Below is a small trained network, with its code and all its weights. Each question gives an input and a class and asks what happens when units are switched off, that is, made to give their printed mean instead of their output.

import numpy as np


def w(rows, s, z=0):
    codes = np.array(rows[::2]) - 128.0
    scale = np.full(codes.shape[1], s)
    scale[-1] = z or s
    return codes * scale


def norm(h):
    return h / np.sqrt((h * h).mean(-1, keepdims=True) + 1e-5)


def f(y):
    return np.maximum(y, 0)


def log_softmax(a):
    a = a - a.max(-1, keepdims=True)
    return a - np.log(np.exp(a).sum(-1, keepdims=True))


def net(x, mask):
    res = np.array(x, float).reshape(1, 2) / 4 @ E
    u = 0
    for l in range(2):
        y = f(norm(res) @ A[l][:, :-1].T + A[l][:, -1])
        res = res + np.where(mask[u : u + 5], y, B[l][:, -1]) @ B[l][:, :-1]
        u += 5
    return log_softmax(norm(res)[-1] @ U[:, :-1].T + U[:, -1])


A, B = {}, {}
E = w([
[253,53,61],'x0',
[136,46,198],'x1',
],0.00068)
A[0] = w([
[15,172,117,156],'0.n0',
[141,228,49,251],'0.n1',
[60,185,244,180],'0.n2',
[85,6,192,48],'0.n3',
[85,202,147,178],'0.n4',
],0.0014,0.0011)
B[0] = w([
[216,34,73,210],'0.n0',
[142,64,250,248],'0.n1',
[180,34,94,234],'0.n2',
[198,72,216,166],'0.n3',
[186,135,101,203],'0.n4',
],0.0012,0.0014)
A[1] = w([
[53,133,193,254],'1.n0',
[195,59,140,209],'1.n1',
[23,164,144,143],'1.n2',
[135,253,71,120],'1.n3',
[158,176,84,139],'1.n4',
],0.0032,0.00088)
B[1] = w([
[196,148,63,203],'1.n0',
[75,192,119,253],'1.n1',
[188,129,44,178],'1.n2',
[108,23,254,177],'1.n3',
[106,61,204,161],'1.n4',
],0.0025,0.0026)
U = w([
[238,126,2,186],'0',
[136,52,234,177],'1',
[23,236,109,149],'2',
[70,121,84,1],'3',
],0.0091,0.0073)

Each question gives the input, the list of numbers given to net, and the class t.
The units are the neurons (one row each of A and B). Each row of codes is followed by its name. A weight is (code - 128) times the scale printed after its matrix; where a second scale follows, it is the last column's (A, B and U).
mask holds one flag per neuron, layer by layer. A switched-off neuron (its flag False) gives its mean, the last column of its row in B, instead of its output. The means were averaged over made-up inputs and are rounded, as every weight is.
A unit's drop is (log p(t) with every unit on - log p(t) with that unit switched off) / (log p(t) with every unit on - log p(t) with every unit switched off).
The circuit of an input: a set's keep is (log p(t) with only the set's units on - log p(t) with every unit switched off) / (log p(t) with every unit on - log p(t) with every unit switched off). Starting from all 10 units, units are removed one at a time, each time the one whose removal leaves the highest keep (on an exact tie, the one counted first), for as long as the keep stays at least 0.8.
units of the circuit, in order: the units of the circuit, biggest drop first
most important unit: the unit with the biggest drop
top k neurons: the k neurons with the biggest drops, biggest first
top k neurons in layer l: the k neurons of layer l with the biggest drops, biggest first
drop of u: that unit's drop, to one decimal
input [-7,-7], class 0: units of the circuit, in order	1.n2, 1.n0, 1.n1
input [5,-8], class 1: top neuron in layer 1	1.n3
input [-1,2], class 2: units of the circuit, in order	1.n1, 1.n3
input [2,-4], class 1: top 3 neurons	0.n2, 0.n0, 0.n3
input [3,1], class 2: top 2 neurons in layer 1	1.n1, 1.n0
input [1,3], class 2: top 2 neurons in layer 1	1.n1, 1.n3
input [-2,1], class 2: top 3 neurons in layer 1	1.n1, 1.n3, 1.n0
input [3,-2], class 2: top 2 neurons in layer 1	1.n1, 1.n0
input [-5,5], class 0: top 3 neurons in layer 1	1.n0, 1.n3, 1.n4
input [-1,-4], class 1: top 3 neurons in layer 0	0.n3, 0.n2, 0.n4
input [0,-1], class 2: drop of 1.n1	0.1
input [-4,-8], class 1: drop of 1.n3	1.1
input [0,3], class 2: drop of 1.n3	0.5
input [-8,5], class 0: drop of 1.n0	0.6
input [1,-3], class 2: most important unit	0.n1
